m =
[[-6,10,23,11,-37,-6,4,-5],
[-1,6,6,6,-7,-1,5,3],
[8,16,-4,17,22,6,-4,-19],
[-14,14,25,6,-21,-5,3,2],
[-11,2,15,8,-15,-3,-10,1],
[-18,-26,12,22,-28,-19,-2,2],
[-7,8,21,10,-25,-2,-4,-4],
[5,21,-4,-5,32,20,-19,-6],
[-17,-18,20,22,-22,-10,1,16],
[7,2,4,34,-10,-15,18,-16],
[26,27,2,7,33,19,-4,14],
[17,27,0,7,23,14,-2,12],
[4,16,0,0,16,12,-9,-2],
[-10,8,17,6,-12,-1,-10,-1],
[-9,18,20,2,-8,1,-5,-1]]
Rows and columns are counted from 1.
(1, 1) -> -6
(12, 7) -> -2
(2, 5) -> -7
(5, 6) -> -3
(15, 3) -> 20
(12, 1) -> 17
(14, 5) -> -12
(15, 2) -> 18
(12, 4) -> 7
(8, 3) -> -4
(14, 4) -> 6
(9, 2) -> -18
(5, 2) -> 2
(2, 2) -> 6
(8, 4) -> -5
(3, 2) -> 16
(9, 1) -> -17
(2, 7) -> 5
(14, 7) -> -10
(14, 3) -> 17
(4, 4) -> 6
(6, 6) -> -19
(11, 7) -> -4
(15, 7) -> -5
(1, 2) -> 10
(6, 2) -> -26
(3, 1) -> 8
(14, 1) -> -10
(5, 4) -> 8
(6, 5) -> -28
(15, 4) -> 2
(7, 2) -> 8
(4, 8) -> 2

W =
3919	7336	3258	7158	5190	9225	5737	6452
4335	7518	3013	7167	4963	9904	6271	6628
7049	5743	9125	5754	9893	6587	6689	8872
7953	7101	1987	5947	3393	3766	4566	6250
8201	6941	1940	6501	3006	4030	4392	6302
6351	3216	9522	4147	8160	4388	8161	5498
3954	7459	3165	7207	4987	9039	5552	6302
5877	4698	7994	4799	5321	4371	7233	3273
4915	6950	5187	5301	6433	3354	3983	5695
7090	7879	5669	5738	7392	8989	7613	8310
6944	6969	3513	5336	4629	2977	4389	5776
Rows and columns are counted from 1.
row 1 col 1: 3919
row 6 col 2: 3216
row 1 col 3: 3258
row 9 col 7: 3983
row 3 col 8: 8872
row 6 col 7: 8161
row 3 col 6: 6587
row 1 col 6: 9225
row 9 col 8: 5695
row 6 col 5: 8160
row 10 col 4: 5738
row 2 col 2: 7518
row 5 col 8: 6302
row 11 col 2: 6969
row 5 col 5: 3006
row 1 col 2: 7336
row 4 col 3: 1987
row 1 col 8: 6452
row 1 col 7: 5737
row 6 col 3: 9522
row 3 col 1: 7049
row 2 col 7: 6271
row 8 col 1: 5877
row 7 col 6: 9039
row 11 col 1: 6944
row 4 col 4: 5947
row 9 col 3: 5187
row 4 col 2: 7101
row 7 col 5: 4987
row 10 col 6: 8989
row 10 col 1: 7090
row 2 col 3: 3013
row 3 col 2: 5743

a =
array([[ 18, -10,  21,  14,  32,  46,   1,  14,  42,  52,  -6, -24,  30,
          2, -19],
       [  6,  -2,   2,   8,   4,   9,   0,  10,   7,   4,   8,  21,  -4,
          0,   9],
       [-13,  30, -11,  22, -16,  26,  11,   0,  26,   0,  -3,  -7,  12,
         -2,  27],
       [-17,  -7, -15,  10,  -5,   4,  -7,  11,  -4, -13,  -3,  39, -16,
         -8,   4],
       [-11,  39,   6,   8, -32, -16,  19, -28,  -3, -28,  20,  -6,  13,
         10,  38],
       [ 19, -21,  25,   8,  29,  43,  -5,   7,  40,  51,  -9, -31,  30,
         -3, -26],
       [  4,  -5,  -9, -21,  12, -36,   2,  15, -40, -16,  -4,  15, -17,
         11, -14],
       [ 31,  13,  -2, -11,  -8,  10,   4,  17,   8,   2,  -7, -25,  11,
         -2,  21],
       [ -5,  42,   5,  17, -22,   5,  21, -12,  12, -14,  14,  -5,  20,
         10,  39],
       [ 40,  12,   1, -15,  -6,  10,   4,  21,   7,   4,  -6, -26,  12,
         -2,  23],
       [ 39,   5,   1, -18,  -3,   8,   1,  21,   4,   6,  -9, -27,  10,
         -3,  14],
       [ 24, -23,  22,   3,  32,  38,  -6,  12,  35,  51, -10, -29,  24,
         -3, -28],
       [ 24, -24,  21,   3,  33,  37,  -7,  13,  33,  50,  -9, -26,  22,
         -2, -29],
       [-15,  32,  -8,  28, -14,  33,  12,  -1,  33,   5,  -2,  -8,  17,
         -1,  28],
       [ 17, -19,  25,  10,  27,  44,  -4,   6,  41,  50,  -9, -30,  31,
         -4, -25],
       [ -3,  32,   4,  20, -13,  20,  16,  -3,  23,   0,   8,  -5,  21,
          6,  31]])
Indices start at 1.
row 1 col 1	18
row 7 col 12	15
row 11 col 9	4
row 6 col 15	-26
row 8 col 15	21
row 5 col 13	13
row 7 col 2	-5
row 13 col 11	-9
row 15 col 8	6
row 5 col 5	-32
row 15 col 6	44
row 2 col 12	21
row 16 col 2	32
row 13 col 9	33
row 16 col 1	-3
row 14 col 7	12
row 13 col 8	13
row 12 col 1	24
row 9 col 5	-22
row 3 col 5	-16
row 15 col 15	-25
row 9 col 12	-5
row 11 col 6	8
row 1 col 5	32
row 12 col 15	-28
row 4 col 2	-7
row 13 col 3	21
row 2 col 4	8
row 15 col 13	31
row 2 col 15	9
row 14 col 6	33
row 8 col 13	11
row 9 col 14	10
row 12 col 10	51
row 4 col 6	4
row 4 col 11	-3
row 9 col 4	17
row 13 col 13	22

data =
-11	-7	7	-8	2	13	-24	-22
-6	16	-29	-33	-35	-11	-9	-17
-5	45	31	30	32	-11	-11	-17
-4	-4	9	4	9	-44	32	32
22	-14	18	20	19	-12	-31	-36
Indices start at 1.
row 1 col 1: -11
row 5 col 5: 19
row 2 col 6: -11
row 3 col 3: 31
row 3 col 2: 45
row 5 col 8: -36
row 5 col 2: -14
row 2 col 3: -29
row 4 col 4: 4
row 2 col 2: 16
row 3 col 4: 30
row 1 col 8: -22
row 1 col 4: -8
row 1 col 7: -24
row 5 col 3: 18

x =
[[  6   8   6   0   9   8   6   8   9 -16   6   3   8  10   8   9]
 [ -5   4  -3   0 -13 -12  39 -10  -7  -7  -8  -6 -12   3  -4 -12]
 [ -7  -3  -7  -2 -13 -14  26 -11  -8   2  -8  -5 -11  -6  -7 -12]
 [ 11  13  11  -1   7  11  -6   9  11 -18  10   7  10  12  12  10]
 [  4  -2   6   0   3   3 -35   1   5  18   9   4   0  -2   3   2]
 [ -7 -12  -8   1 -10 -12  -9 -10  -9  24  -7  -2 -10 -12  -9 -10]]
Indices start at 1.
row 1 col 1 = 6
row 3 col 12 = -5
row 3 col 4 = -2
row 5 col 8 = 1
row 6 col 11 = -7
row 3 col 16 = -12
row 4 col 15 = 12
row 1 col 16 = 9
row 5 col 12 = 4
row 1 col 10 = -16
row 2 col 14 = 3
row 1 col 13 = 8
row 2 col 13 = -12
row 3 col 15 = -7
row 4 col 8 = 9
row 4 col 1 = 11
row 3 col 7 = 26
row 5 col 11 = 9
row 2 col 4 = 0
row 2 col 12 = -6
row 6 col 2 = -12
row 5 col 2 = -2
row 2 col 15 = -4
row 5 col 4 = 0
row 1 col 9 = 9
row 1 col 15 = 8
row 1 col 14 = 10
row 2 col 9 = -7
row 5 col 14 = -2
row 4 col 12 = 7
row 6 col 16 = -10
row 4 col 13 = 10

grid =
[[ 43 -51 -49 -16 -37  50 -50]
 [ -1  -8   9  -2   6   2   7]
 [  9  -9 -21  51 -25   3 -16]
 [  5  -9 -19 -23   3  10 -11]]
Rows and columns are counted from 1.
(1, 1)	43
(1, 3)	-49
(4, 3)	-19
(3, 4)	51
(2, 7)	7
(2, 6)	2
(2, 1)	-1
(4, 4)	-23
(2, 3)	9
(4, 2)	-9
(1, 4)	-16
(1, 2)	-51
